Here is a tiny trained network, its code and every weight. The questions are about switching its units off for an input and a class, where a switched-off unit gives its printed mean instead of its output.

import numpy as np


def w(rows, s, z=0):
    codes = np.array(rows[::2]) - 128.0
    scale = np.full(codes.shape[1], s)
    scale[-1] = z or s
    return codes * scale


def norm(h):
    return h / np.sqrt((h * h).mean(-1, keepdims=True) + 1e-5)


def f(y):
    return np.maximum(y, 0)


def log_softmax(a):
    a = a - a.max(-1, keepdims=True)
    return a - np.log(np.exp(a).sum(-1, keepdims=True))


def net(x, mask):
    res = np.array(x, float).reshape(1, 3) / 4 @ E
    u = 0
    for l in range(3):
        y = f(norm(res) @ A[l][:, :-1].T + A[l][:, -1])
        res = res + np.where(mask[u : u + 13], y, B[l][:, -1]) @ B[l][:, :-1]
        u += 13
    return log_softmax(norm(res)[-1] @ U[:, :-1].T + U[:, -1])


A, B = {}, {}
E = w([
[208,120,12,204],'x0',
[156,134,94,55],'x1',
[254,120,199,120],'x2',
],0.0045)
A[0] = w([
[105,118,183,209,118],'0.n0',
[134,115,182,208,100],'0.n1',
[165,50,122,75,105],'0.n2',
[87,17,163,120,88],'0.n3',
[103,198,90,88,95],'0.n4',
[147,157,89,1,77],'0.n5',
[171,136,151,114,2],'0.n6',
[164,65,141,97,28],'0.n7',
[208,158,70,136,122],'0.n8',
[122,111,200,23,34],'0.n9',
[185,107,55,4,53],'0.n10',
[243,96,193,113,60],'0.n11',
[123,131,75,148,166],'0.n12',
],0.0098,0.0033)
B[0] = w([
[122,128,202,197,196],'0.n0',
[164,113,162,216,182],'0.n1',
[85,195,165,133,179],'0.n2',
[189,132,81,81,175],'0.n3',
[78,194,128,139,180],'0.n4',
[44,127,234,241,218],'0.n5',
[137,199,137,104,149],'0.n6',
[106,212,149,92,152],'0.n7',
[151,78,101,89,233],'0.n8',
[170,62,94,97,236],'0.n9',
[61,82,186,255,231],'0.n10',
[82,164,98,84,253],'0.n11',
[135,137,120,63,207],'0.n12',
],0.0087,0.0048)
A[1] = w([
[146,165,91,165,171],'1.n0',
[99,63,223,98,134],'1.n1',
[140,102,120,80,2],'1.n2',
[90,98,167,82,210],'1.n3',
[66,161,113,134,106],'1.n4',
[181,178,175,153,116],'1.n5',
[187,154,171,101,92],'1.n6',
[149,38,126,89,111],'1.n7',
[110,9,108,129,173],'1.n8',
[104,114,150,98,65],'1.n9',
[106,70,163,155,117],'1.n10',
[111,67,137,87,108],'1.n11',
[144,163,161,162,167],'1.n12',
],0.011,0.0048)
B[1] = w([
[93,112,156,88,170],'1.n0',
[153,96,44,157,254],'1.n1',
[196,119,142,144,132],'1.n2',
[227,149,95,111,239],'1.n3',
[126,180,128,122,195],'1.n4',
[74,153,128,126,166],'1.n5',
[72,192,150,91,155],'1.n6',
[120,96,2,37,168],'1.n7',
[214,116,113,106,213],'1.n8',
[125,137,139,171,146],'1.n9',
[124,54,156,136,206],'1.n10',
[152,61,89,90,160],'1.n11',
[74,153,143,143,193],'1.n12',
],0.0087,0.0065)
A[2] = w([
[176,106,73,129,68],'2.n0',
[215,156,117,179,208],'2.n1',
[75,246,68,97,99],'2.n2',
[100,205,115,98,6],'2.n3',
[118,123,85,46,91],'2.n4',
[57,110,108,173,155],'2.n5',
[119,107,186,183,27],'2.n6',
[133,78,122,64,69],'2.n7',
[199,195,210,99,47],'2.n8',
[106,81,206,197,26],'2.n9',
[110,66,154,77,19],'2.n10',
[52,165,200,145,41],'2.n11',
[161,192,176,88,3],'2.n12',
],0.011,0.0026)
B[2] = w([
[214,92,125,60,214],'2.n0',
[56,136,112,24,200],'2.n1',
[85,229,178,37,254],'2.n2',
[76,239,148,29,184],'2.n3',
[118,91,134,254,221],'2.n4',
[206,73,222,195,229],'2.n5',
[53,82,165,217,204],'2.n6',
[182,95,66,152,183],'2.n7',
[31,250,167,73,152],'2.n8',
[62,102,167,239,242],'2.n9',
[146,48,47,117,138],'2.n10',
[192,112,28,71,215],'2.n11',
[54,217,228,64,153],'2.n12',
],0.0073,0.0057)
U = w([
[216,63,37,17,159],'0',
[82,79,190,176,144],'1',
[74,240,160,1,6],'2',
],0.013,0.0014)

Each question gives the input, the list of numbers given to net, and the class t.
The units are the neurons (one row each of A and B). Each row of codes is followed by its name. A weight is (code - 128) times the scale printed after its matrix; where a second scale follows, it is the last column's (A, B and U).
mask holds one flag per neuron, layer by layer. A switched-off neuron (its flag False) gives its mean, the last column of its row in B, instead of its output. The means were averaged over made-up inputs and are rounded, as every weight is.
A unit's drop is (log p(t) with every unit on - log p(t) with that unit switched off) / (log p(t) with every unit on - log p(t) with every unit switched off).
The circuit of an input: a set's keep is (log p(t) with only the set's units on - log p(t) with every unit switched off) / (log p(t) with every unit on - log p(t) with every unit switched off). Starting from the 12 units with the biggest drops (on a tie, the unit counted first), units are removed one at a time, each time the one whose removal leaves the highest keep (on an exact tie, the one counted first), for as long as the keep stays at least 0.8.
circuit, biggest first: the units of the circuit, biggest drop first
most important unit: the unit with the biggest drop
k most important neurons: the k neurons with the biggest drops, biggest first
top k neurons in layer l: the k neurons of layer l with the biggest drops, biggest first
drop when u is switched off: that unit's drop, to one decimal
input [-5,7,-2], class 1: circuit, biggest first : [0.n5]
input [-5,7,6], class 1: 4 most important neurons : [0.n5, 0.n10, 0.n2, 0.n9]
input [5,6,-6], class 1: top 2 neurons in layer 2 : [2.n5, 2.n11]
input [6,1,7], class 2: top 3 neurons in layer 1 : [1.n10, 1.n6, 1.n1]
input [-8,-7,7], class 0: circuit, biggest first : [0.n5, 1.n1]
input [-5,-4,-7], class 2: 3 most important neurons : [0.n10, 0.n9, 0.n8]
input [4,1,5], class 2: top 2 neurons in layer 0 : [0.n2, 0.n9]
input [1,5,5], class 1: 2 most important neurons : [0.n5, 0.n10]
input [-7,5,-6], class 0: top 2 neurons in layer 0 : [0.n9, 0.n11]
input [4,8,8], class 1: 3 most important neurons : [0.n5, 0.n10, 0.n12]
input [5,7,5], class 1: 2 most important neurons : [0.n10, 0.n9]
input [1,2,-3], class 2: top 2 neurons in layer 0 : [0.n4, 0.n12]
input [3,3,-4], class 2: 2 most important neurons : [1.n4, 0.n9]
input [-5,3,5], class 0: circuit, biggest first : [1.n1]
input [5,3,7], class 2: 2 most important neurons : [0.n9, 0.n2]
input [-8,-7,-5], class 0: 3 most important neurons : [0.n5, 0.n10, 0.n3]
input [0,-4,-5], class 2: 4 most important neurons : [0.n10, 0.n5, 0.n9, 1.n4]
input [-7,-7,3], class 0: 4 most important neurons : [0.n9, 0.n5, 0.n10, 0.n3]
input [-3,6,6], class 1: drop when 0.n5 is switched off : 3.1
input [5,7,-4], class 1: most important unit : 0.n10
input [-8,6,3], class 0: drop when 0.n9 is switched off : 2.0
input [-1,8,-1], class 1: drop when 1.n12 is switched off : 0.0
